Here is a tiny trained network, its code and every weight. The questions are about switching its units off for an input and a class, where a switched-off unit gives its printed mean instead of its output.

import numpy as np


def w(rows, s, z=0):
    codes = np.array(rows[::2]) - 128.0
    scale = np.full(codes.shape[1], s)
    scale[-1] = z or s
    return codes * scale


def norm(h):
    return h / np.sqrt((h * h).mean(-1, keepdims=True) + 1e-5)


def f(y):
    return y / 2 * (1 + np.tanh(0.7978845608 * (y + 0.044715 * y**3)))


def log_softmax(a):
    a = a - a.max(-1, keepdims=True)
    return a - np.log(np.exp(a).sum(-1, keepdims=True))


def net(x, mask):
    res = np.array(x, float).reshape(1, 8) / 4 @ E
    u = 0
    for l in range(3):
        y = f(norm(res) @ A[l][:, :-1].T + A[l][:, -1])
        res = res + np.where(mask[u : u + 13], y, B[l][:, -1]) @ B[l][:, :-1]
        u += 13
    return log_softmax(norm(res)[-1] @ U[:, :-1].T + U[:, -1])


A, B = {}, {}
E = w([
[82,64,143,119,147,231,46,144,49,65,105,173],'x0',
[129,85,118,171,108,87,162,134,144,82,82,178],'x1',
[106,94,68,84,157,117,177,81,83,137,103,100],'x2',
[3,189,146,172,145,66,102,166,101,106,67,71],'x3',
[162,166,137,102,134,147,151,175,109,144,61,141],'x4',
[128,128,128,127,128,128,128,128,129,128,129,128],'x5',
[137,88,190,186,99,134,156,107,75,185,115,95],'x6',
[130,98,158,97,131,129,111,120,168,122,101,95],'x7',
],0.017)
A[0] = w([
[165,203,147,81,128,171,174,173,102,146,45,157,27],'0.n1',
[138,24,235,20,151,97,87,130,229,94,66,26,54],'0.n2',
[109,183,140,75,152,159,89,124,90,185,193,101,73],'0.n3',
[122,33,111,201,158,56,167,149,176,92,61,235,32],'0.n4',
[97,191,60,38,115,101,89,125,174,76,146,194,31],'0.n5',
[133,151,178,176,89,126,61,175,187,138,176,166,60],'0.n6',
[62,52,116,161,120,96,106,95,159,101,252,100,9],'0.n7',
[138,152,213,153,101,132,79,175,184,130,139,173,55],'0.n8',
[132,90,217,181,114,113,147,86,49,210,131,124,19],'0.n9',
[134,199,79,183,151,112,139,156,22,130,226,210,48],'0.n10',
[131,187,71,188,124,123,164,133,44,116,179,173,80],'0.n11',
[111,176,143,63,144,176,109,150,110,188,205,66,43],'0.n12',
[91,51,14,43,124,95,172,96,65,152,94,76,13],'0.n13',
],0.011,0.012)
B[0] = w([
[175,111,137,117,164,106,94,110,141,152,25,134,175],'0.n1',
[101,171,36,191,77,195,131,108,150,199,105,165,254],'0.n2',
[152,164,130,106,24,139,118,100,111,71,111,90,212],'0.n3',
[167,190,146,73,2,156,105,97,100,68,139,29,225],'0.n4',
[145,65,103,172,168,170,162,218,185,113,113,20,232],'0.n5',
[133,162,141,141,220,143,184,51,85,95,132,147,207],'0.n6',
[131,68,97,193,150,80,63,32,155,98,184,105,183],'0.n7',
[152,174,120,153,224,158,193,91,55,114,116,138,197],'0.n8',
[144,82,95,145,166,175,149,205,186,118,111,34,210],'0.n9',
[110,142,65,172,99,182,119,100,163,175,103,164,185],'0.n10',
[104,138,103,151,103,175,114,81,184,171,87,135,182],'0.n11',
[154,160,151,81,66,151,115,103,121,89,117,58,205],'0.n12',
[152,190,133,182,237,142,189,83,59,98,139,167,234],'0.n13',
],0.022,0.004)
A[1] = w([
[2,163,147,110,133,64,114,179,135,132,118,137,76],'1.n1',
[183,93,142,91,102,173,168,115,169,138,164,183,60],'1.n2',
[60,103,90,34,154,110,218,93,72,138,147,142,17],'1.n3',
[116,85,142,148,55,86,193,128,151,33,89,191,2],'1.n4',
[140,123,120,123,151,102,136,167,113,114,151,144,76],'1.n5',
[182,57,128,53,118,137,152,147,128,139,205,193,19],'1.n6',
[129,43,201,180,91,143,179,182,94,197,146,110,27],'1.n7',
[156,200,245,184,140,146,109,171,181,104,184,205,59],'1.n8',
[199,129,152,84,136,83,99,192,106,186,35,193,78],'1.n9',
[127,176,148,84,105,27,207,143,207,198,192,146,69],'1.n10',
[54,55,154,71,114,205,80,172,77,94,150,213,67],'1.n11',
[68,136,98,136,75,173,150,111,182,186,111,195,61],'1.n12',
[104,150,73,50,169,122,118,195,215,64,162,174,58],'1.n13',
],0.02,0.0068)
B[1] = w([
[71,161,174,150,99,138,164,182,110,156,173,161,210],'1.n1',
[97,182,156,166,108,144,151,169,112,162,170,162,245],'1.n2',
[126,154,110,118,193,145,169,68,107,119,124,126,190],'1.n3',
[158,168,125,103,54,144,156,102,140,54,143,112,161],'1.n4',
[120,181,144,133,129,149,90,99,151,147,119,126,123],'1.n5',
[149,139,201,139,102,146,163,215,90,172,219,189,196],'1.n6',
[122,77,109,152,152,172,163,165,179,100,133,60,196],'1.n7',
[95,141,66,108,183,133,178,70,72,96,119,112,184],'1.n8',
[86,69,131,50,99,137,148,94,152,108,98,190,198],'1.n9',
[195,96,120,149,163,64,2,114,116,104,70,122,254],'1.n10',
[195,123,107,149,164,21,31,102,140,132,67,103,227],'1.n11',
[125,143,97,169,91,132,110,124,137,180,108,162,229],'1.n12',
[144,60,123,144,140,174,185,155,163,125,130,61,203],'1.n13',
],0.025,0.0067)
A[2] = w([
[90,103,159,99,169,94,103,140,125,109,152,126,48],'2.n1',
[136,95,115,147,137,98,96,107,155,121,215,146,71],'2.n2',
[98,153,161,146,118,112,139,177,144,132,169,184,59],'2.n3',
[50,86,153,145,127,78,108,88,144,118,212,118,97],'2.n4',
[111,99,117,104,126,153,139,180,158,107,143,107,52],'2.n5',
[111,169,146,37,140,142,55,125,126,183,178,79,3],'2.n6',
[116,135,164,60,114,126,169,151,149,140,80,135,85],'2.n7',
[100,135,140,93,129,86,142,137,163,142,162,130,43],'2.n8',
[5,164,158,126,128,79,116,168,112,98,136,110,119],'2.n9',
[105,151,145,90,69,135,137,142,110,111,150,123,47],'2.n10',
[113,163,75,90,150,127,93,190,169,83,166,150,50],'2.n11',
[121,118,129,128,146,80,90,121,156,118,155,140,63],'2.n12',
[142,132,129,127,126,92,168,104,161,157,119,113,59],'2.n13',
],0.026,0.0049)
B[2] = w([
[151,136,118,220,88,116,124,122,146,144,139,169,146],'2.n1',
[33,110,152,38,111,116,145,138,145,123,68,146,219],'2.n2',
[47,157,190,124,130,82,132,153,98,185,177,86,212],'2.n3',
[83,111,123,7,126,136,163,165,182,124,70,211,204],'2.n4',
[89,68,166,138,145,114,111,161,142,137,110,116,235],'2.n5',
[146,174,125,143,11,97,179,127,144,23,130,99,174],'2.n6',
[29,113,104,90,141,59,121,117,194,115,195,136,201],'2.n7',
[167,144,91,131,126,98,171,163,115,139,94,144,129],'2.n8',
[195,118,173,112,116,182,165,153,109,201,232,182,254],'2.n9',
[153,176,153,69,114,101,80,124,111,127,142,87,196],'2.n10',
[136,85,158,156,87,149,192,71,122,159,47,97,147],'2.n11',
[145,84,117,78,156,103,124,148,122,133,122,140,186],'2.n12',
[52,141,114,151,122,239,35,168,49,70,128,166,164],'2.n13',
],0.019,0.0068)
U = w([
[125,163,114,132,254,172,217,71,50,85,141,129,102],'0',
[117,52,135,166,155,187,171,201,186,116,124,23,112],'1',
[160,188,151,82,25,136,114,101,117,68,153,64,99],'2',
[105,142,194,135,124,114,144,185,103,204,201,174,252],'3',
[171,89,121,149,189,31,26,123,125,123,83,138,93],'4',
[79,159,59,184,95,182,118,97,163,194,99,163,44],'5',
[43,86,127,41,133,119,146,105,172,106,108,173,196],'6',
],0.015,0.0029)

Each question gives the input, the list of numbers given to net, and the class t.
The units are the neurons (one row each of A and B). Each row of codes is followed by its name. A weight is (code - 128) times the scale printed after its matrix; where a second scale follows, it is the last column's (A, B and U).
mask holds one flag per neuron, layer by layer. A switched-off neuron (its flag False) gives its mean, the last column of its row in B, instead of its output. The means were averaged over made-up inputs and are rounded, as every weight is.
A unit's drop is (log p(t) with every unit on - log p(t) with that unit switched off) / (log p(t) with every unit on - log p(t) with every unit switched off).
The circuit of an input: a set's keep is (log p(t) with only the set's units on - log p(t) with every unit switched off) / (log p(t) with every unit on - log p(t) with every unit switched off). Starting from the 12 units with the biggest drops (on a tie, the unit counted first), units are removed one at a time, each time the one whose removal leaves the highest keep (on an exact tie, the one counted first), for as long as the keep stays at least 0.8.
units of the circuit, in order: the units of the circuit, biggest drop first
k most important neurons: the k neurons with the biggest drops, biggest first
k most important neurons of layer l: the k neurons of layer l with the biggest drops, biggest first
input [-7,-4,-5,-1,-2,0,-7,8], class 5: units of the circuit, in order : (0.n2)
input [6,3,-7,-1,4,4,-8,-2], class 1: 2 most important neurons : (0.n5, 1.n13)
input [-6,-2,-5,-4,1,-2,-6,4], class 1: 2 most important neurons of layer 0 : (0.n5, 0.n13)
input [6,-6,-6,7,-6,-5,-7,-8], class 5: 3 most important neurons of layer 0 : (0.n10, 0.n9, 0.n11)
input [8,-7,-4,-5,-3,-8,-4,3], class 4: 3 most important neurons : (1.n11, 0.n4, 2.n12)
input [0,-7,-3,5,-4,-8,-8,3], class 1: 2 most important neurons : (0.n5, 1.n13)
input [-7,-2,-3,7,-4,-5,-4,4], class 3: 3 most important neurons : (1.n1, 2.n9, 1.n11)
input [-8,7,3,8,6,-4,2,3], class 3: 3 most important neurons of layer 0 : (0.n3, 0.n12, 0.n7)
input [3,2,-4,3,8,2,-7,-6], class 6: 2 most important neurons of layer 1 : (1.n9, 1.n7)
input [-7,2,1,6,-1,4,-1,4], class 4: 2 most important neurons : (1.n10, 1.n2)
input [-4,7,6,-4,1,7,7,-5], class 1: 3 most important neurons : (0.n9, 1.n7, 0.n6)
input [-2,-5,-7,1,-7,7,-6,-5], class 0: 2 most important neurons : (0.n6, 0.n8)
input [1,7,-5,3,-8,-6,-4,-4], class 6: 4 most important neurons of layer 0 : (0.n7, 0.n3, 0.n6, 0.n12)
input [-4,-4,6,-7,-7,7,7,-6], class 1: units of the circuit, in order : (0.n9)
input [-8,4,8,6,-1,-2,-5,-5], class 0: 4 most important neurons of layer 1 : (1.n3, 1.n11, 1.n1, 1.n12)
input [7,5,6,-8,0,-2,3,3], class 3: 2 most important neurons of layer 1 : (1.n6, 1.n2)
input [-3,8,-7,-2,1,-7,1,0], class 2: 2 most important neurons : (0.n4, 0.n13)
input [-4,-7,4,-5,5,-3,-7,6], class 1: 3 most important neurons : (0.n5, 1.n13, 0.n4)
input [-5,-4,2,-4,8,-1,-4,-6], class 6: units of the circuit, in order : (0.n1, 1.n9)
input [-8,-7,1,-1,8,8,6,-7], class 4: units of the circuit, in order : (1.n10)
input [2,1,6,-8,5,-5,7,7], class 3: 3 most important neurons : (1.n2, 1.n6, 0.n5)
input [-7,-6,4,-1,8,-7,-3,2], class 6: 4 most important neurons : (0.n1, 1.n9, 2.n7, 1.n11)
input [5,-1,-1,5,7,8,0,2], class 6: units of the circuit, in order : (1.n9, 0.n1)
input [8,7,-7,-1,-4,3,4,-7], class 4: 2 most important neurons of layer 0 : (0.n13, 0.n3)
input [8,-5,-1,8,3,-5,-7,-2], class 3: 4 most important neurons : (1.n1, 2.n9, 1.n10, 0.n9)
